Below are the code and all the weights of a small trained network. Each question names an input and a class and asks about switching units off, where a switched-off unit gives its printed mean instead of its output.

import numpy as np


def w(rows, s, z=0):
    codes = np.array(rows[::2]) - 128.0
    scale = np.full(codes.shape[1], s)
    scale[-1] = z or s
    return codes * scale


def f(y):
    return np.maximum(y, 0)


def log_softmax(a):
    a = a - a.max(-1, keepdims=True)
    return a - np.log(np.exp(a).sum(-1, keepdims=True))


def net(x, mask):
    res = np.array(x, float).reshape(1, 5) / 4 @ E
    y = f(res @ A[0][:, :-1].T + A[0][:, -1])
    res = res + np.where(mask, y, B[0][:, -1]) @ B[0][:, :-1]
    return log_softmax(res[-1] @ U[:, :-1].T + U[:, -1])


A, B = {}, {}
E = w([
[128,132,131],'x0',
[50,142,17],'x1',
[206,181,54],'x2',
[130,126,130],'x3',
[172,3,103],'x4',
],0.0056)
A[0] = w([
[38,115,29,2],'n1',
[115,180,153,75],'n2',
[45,86,186,58],'n3',
[217,157,69,45],'n4',
[189,149,84,58],'n5',
[103,183,143,83],'n6',
[129,131,111,101],'n7',
[198,143,190,67],'n8',
[52,97,173,57],'n9',
[133,199,187,121],'n10',
[148,61,106,57],'n11',
[66,113,152,110],'n12',
[52,100,175,57],'n13',
[73,122,61,43],'n14',
[182,151,82,47],'n15',
[232,144,254,21],'n16',
[145,130,126,206],'n17',
[140,130,142,93],'n18',
[185,69,113,70],'n19',
[94,222,167,33],'n20',
[194,173,79,69],'n21',
[154,27,98,21],'n22',
[151,108,178,107],'n23',
[69,112,53,10],'n24',
[82,106,163,56],'n25',
[73,106,161,70],'n26',
[97,183,144,83],'n27',
],0.0094,0.0056)
B[0] = w([
[55,223,92,185],'n1',
[151,116,82,158],'n2',
[205,182,132,186],'n3',
[190,188,150,174],'n4',
[162,163,158,155],'n5',
[156,101,84,169],'n6',
[126,143,131,132],'n7',
[98,205,93,186],'n8',
[188,179,131,170],'n9',
[151,62,89,218],'n10',
[170,115,61,162],'n11',
[172,148,138,177],'n12',
[186,180,135,170],'n13',
[78,178,113,164],'n14',
[169,166,155,148],'n15',
[43,254,68,231],'n16',
[116,73,185,253],'n17',
[114,136,127,130],'n18',
[160,68,77,180],'n19',
[180,95,39,185],'n20',
[175,174,152,176],'n21',
[193,118,17,178],'n22',
[79,138,122,180],'n23',
[68,190,100,154],'n24',
[152,151,152,145],'n25',
[157,165,140,155],'n26',
[162,97,82,173],'n27',
],0.034,0.0035)
U = w([
[45,169,100,70],'0',
[125,118,137,245],'1',
[192,161,176,55],'2',
[107,108,126,231],'3',
[133,72,47,44],'4',
[41,26,254,72],'5',
],0.0071,0.012)

Each question gives the input, the list of numbers given to net, and the class t.
The units are the neurons (one row each of A and B). Each row of codes is followed by its name. A weight is (code - 128) times the scale printed after its matrix; where a second scale follows, it is the last column's (A, B and U).
mask holds one flag per neuron, in row order. A switched-off neuron (its flag False) gives its mean, the last column of its row in B, instead of its output. The means were averaged over made-up inputs and are rounded, as every weight is.
A unit's drop is (log p(t) with every unit on - log p(t) with that unit switched off) / (log p(t) with every unit on - log p(t) with every unit switched off).
The circuit of an input: a set's keep is (log p(t) with only the set's units on - log p(t) with every unit switched off) / (log p(t) with every unit on - log p(t) with every unit switched off). Starting from the 12 units with the biggest drops (on a tie, the unit counted first), units are removed one at a time, each time the one whose removal leaves the highest keep (on an exact tie, the one counted first), for as long as the keep stays at least 0.8.
circuit, biggest first: the units of the circuit, biggest drop first
most important unit: the unit with the biggest drop
k most important neurons: the k neurons with the biggest drops, biggest first
drop when u is switched off: that unit's drop, to one decimal
input [0,4,8,-6,6], class 2: circuit, biggest first => n4, n21
input [5,-3,-1,2,6], class 4: most important unit => n22
input [-7,-4,8,0,4], class 2: circuit, biggest first => n4, n21
input [2,-4,2,4,-6], class 4: circuit, biggest first => n10, n20
input [-1,0,7,-2,-6], class 2: circuit, biggest first => n21, n4
input [-1,-6,-6,-3,6], class 0: 4 most important neurons => n16, n23, n8, n10
input [6,6,1,-6,5], class 0: circuit, biggest first => n1, n24
input [0,-8,3,3,6], class 0: 2 most important neurons => n16, n8
input [-7,7,7,1,6], class 0: 2 most important neurons => n1, n24
input [3,-5,4,0,-6], class 4: 2 most important neurons => n10, n20
input [2,0,6,-6,1], class 2: 2 most important neurons => n4, n21
input [7,3,4,-7,-8], class 4: drop when n17 is switched off => 0.0
input [-5,1,8,-6,0], class 2: drop when n4 is switched off => 0.2
input [-4,6,7,2,-1], class 2: drop when n16 is switched off => 0.5
input [1,8,5,2,-1], class 0: circuit, biggest first => n1
input [-3,-4,3,-1,-5], class 4: circuit, biggest first => n10, n20
input [-3,-3,3,-6,7], class 4: circuit, biggest first => n22, n19
